Here is a tiny trained network, its code and every weight. The questions are about switching its units off for an input and a class, where a switched-off unit gives its printed mean instead of its output.

import numpy as np


def w(rows, s, z=0):
    codes = np.array(rows[::2]) - 128.0
    scale = np.full(codes.shape[1], s)
    scale[-1] = z or s
    return codes * scale


def f(y):
    return y / 2 * (1 + np.tanh(0.7978845608 * (y + 0.044715 * y**3)))


def log_softmax(a):
    a = a - a.max(-1, keepdims=True)
    return a - np.log(np.exp(a).sum(-1, keepdims=True))


def net(x, mask):
    res = np.array(x, float).reshape(1, 7) / 4 @ E
    y = f(res @ A[0][:, :-1].T + A[0][:, -1])
    res = res + np.where(mask, y, B[0][:, -1]) @ B[0][:, :-1]
    return log_softmax(res[-1] @ U[:, :-1].T + U[:, -1])


A, B = {}, {}
E = w([
[124,116,132,167,122,122,144,139,105,128,126],'x0',
[80,142,84,142,19,186,147,164,201,103,63],'x1',
[54,146,156,169,176,184,105,162,210,123,255],'x2',
[134,190,81,161,85,149,66,66,59,107,163],'x3',
[186,96,51,193,210,218,141,60,193,165,84],'x4',
[188,154,118,158,157,65,38,208,163,109,117],'x5',
[113,130,135,99,168,243,99,171,60,114,85],'x6',
],0.0084)
A[0] = w([
[112,134,144,59,179,232,79,215,87,101,88,129],'neuron 1',
[62,173,245,17,37,59,108,199,67,72,186,8],'neuron 2',
[95,55,225,83,136,82,201,201,157,125,88,134],'neuron 3',
[73,169,110,141,6,170,134,149,215,96,74,61],'neuron 4',
[210,88,55,149,184,186,144,86,178,124,138,6],'neuron 5',
[166,136,120,122,76,47,137,88,231,149,165,98],'neuron 6',
[203,129,88,29,104,75,110,69,107,136,21,70],'neuron 7',
[185,118,212,94,234,87,102,68,60,166,205,68],'neuron 8',
[81,161,117,133,165,140,131,154,145,124,184,65],'neuron 9',
[43,134,132,93,192,138,97,122,169,108,178,83],'neuron 10',
[153,230,83,152,22,144,65,45,60,64,187,113],'neuron 11',
[104,140,164,158,131,176,108,116,192,115,242,74],'neuron 12',
[142,68,150,58,156,122,167,150,210,137,87,105],'neuron 13',
[189,141,91,138,94,114,46,255,163,140,112,105],'neuron 14',
[157,116,104,76,105,91,163,106,76,140,51,69],'neuron 15',
[48,87,151,59,68,194,239,32,100,163,161,76],'neuron 16',
[100,131,123,155,132,161,97,157,110,98,95,67],'neuron 17',
],0.0083,0.012)
B[0] = w([
[149,85,106,131,50,52,221,38,107,82,195,206],'neuron 1',
[176,102,107,190,131,174,103,28,192,216,42,252],'neuron 2',
[155,178,49,86,172,176,106,156,79,164,177,245],'neuron 3',
[47,74,112,73,175,87,157,185,112,114,52,196],'neuron 4',
[155,88,112,162,131,143,89,46,131,214,41,164],'neuron 5',
[139,71,134,83,77,87,195,31,44,72,161,195],'neuron 6',
[91,126,213,188,87,167,133,184,125,159,167,208],'neuron 7',
[1,118,123,53,172,116,163,159,172,57,56,212],'neuron 8',
[135,101,184,147,92,130,130,156,102,159,113,142],'neuron 9',
[158,125,173,144,80,152,138,188,54,165,99,162],'neuron 10',
[165,110,74,65,224,157,150,180,110,188,189,219],'neuron 11',
[131,89,197,168,65,143,118,189,60,164,114,181],'neuron 12',
[152,123,88,117,196,156,96,150,107,163,188,188],'neuron 13',
[133,193,167,131,170,103,92,112,146,54,133,198],'neuron 14',
[103,73,205,162,84,161,98,178,110,134,144,181],'neuron 15',
[163,190,140,173,149,86,31,127,188,6,161,212],'neuron 16',
[112,41,144,88,143,123,116,120,106,126,128,127],'neuron 17',
],0.0099,0.011)
U = w([
[176,118,101,160,159,145,108,17,187,233,2,118],'0',
[125,120,242,155,78,129,130,229,59,172,146,93],'1',
[140,181,116,72,136,91,142,116,124,138,148,254],'2',
[1,121,88,23,175,86,143,161,137,79,34,101],'3',
[189,164,44,37,209,136,118,162,77,189,230,87],'4',
[159,106,115,78,80,24,201,10,52,91,201,96],'5',
[203,207,176,131,189,37,30,139,181,15,138,127],'6',
],0.0067,0.021)

Each question gives the input, the list of numbers given to net, and the class t.
The units are the neurons (one row each of A and B). Each row of codes is followed by its name. A weight is (code - 128) times the scale printed after its matrix; where a second scale follows, it is the last column's (A, B and U).
mask holds one flag per neuron, in row order. A switched-off neuron (its flag False) gives its mean, the last column of its row in B, instead of its output. The means were averaged over made-up inputs and are rounded, as every weight is.
A unit's drop is (log p(t) with every unit on - log p(t) with that unit switched off) / (log p(t) with every unit on - log p(t) with every unit switched off).
The circuit of an input: a set's keep is (log p(t) with only the set's units on - log p(t) with every unit switched off) / (log p(t) with every unit on - log p(t) with every unit switched off). Starting from the 12 units with the biggest drops (on a tie, the unit counted first), units are removed one at a time, each time the one whose removal leaves the highest keep (on an exact tie, the one counted first), for as long as the keep stays at least 0.8.
circuit, biggest first: the units of the circuit, biggest drop first
most important unit: the unit with the biggest drop
top k neurons: the k neurons with the biggest drops, biggest first
drop of u: that unit's drop, to one decimal
input [-3,-1,-7,-3,5,-8,-5], class 6: circuit, biggest first -> neuron 16
input [2,6,1,-8,-3,0,8], class 4: top 2 neurons -> neuron 3; neuron 13
input [0,2,5,6,2,-4,7], class 5: top 2 neurons -> neuron 1; neuron 3
input [1,6,0,7,-1,6,1], class 4: top 3 neurons -> neuron 11; neuron 8; neuron 16
input [3,-1,-4,-7,-6,7,1], class 4: top 3 neurons -> neuron 3; neuron 16; neuron 13
input [-4,2,7,8,4,0,-7], class 4: top 3 neurons -> neuron 11; neuron 7; neuron 1
input [-6,-3,6,-2,2,-5,-5], class 1: top 2 neurons -> neuron 12; neuron 10
input [-6,-3,6,-8,0,3,-8], class 4: top 2 neurons -> neuron 3; neuron 13
input [4,6,2,-5,-7,2,8], class 5: top 2 neurons -> neuron 1; neuron 8
input [2,-2,-5,5,-1,-2,-4], class 1: circuit, biggest first -> neuron 7; neuron 15
input [-2,5,-7,2,-3,-4,-7], class 1: top 3 neurons -> neuron 7; neuron 15; neuron 1
input [-3,2,-2,-4,-2,0,-5], class 5: top 2 neurons -> neuron 6; neuron 11
input [-5,-4,-5,-2,-6,-7,8], class 5: top 2 neurons -> neuron 1; neuron 14
input [4,1,-8,0,-6,6,6], class 1: most important unit -> neuron 7
input [-4,0,2,-7,1,-4,-2], class 4: circuit, biggest first -> neuron 3; neuron 13
input [-1,-4,0,-3,-2,2,-1], class 3: circuit, biggest first -> neuron 8; neuron 1
input [-5,-1,1,4,-7,-6,-5], class 0: drop of neuron 2 -> 1.2
input [5,7,-1,-7,3,-4,8], class 5: drop of neuron 11 -> 0.2
input [5,1,0,7,-5,-5,6], class 4: drop of neuron 6 -> 0.2
input [-5,-4,8,-5,6,4,4], class 1: circuit, biggest first -> neuron 12
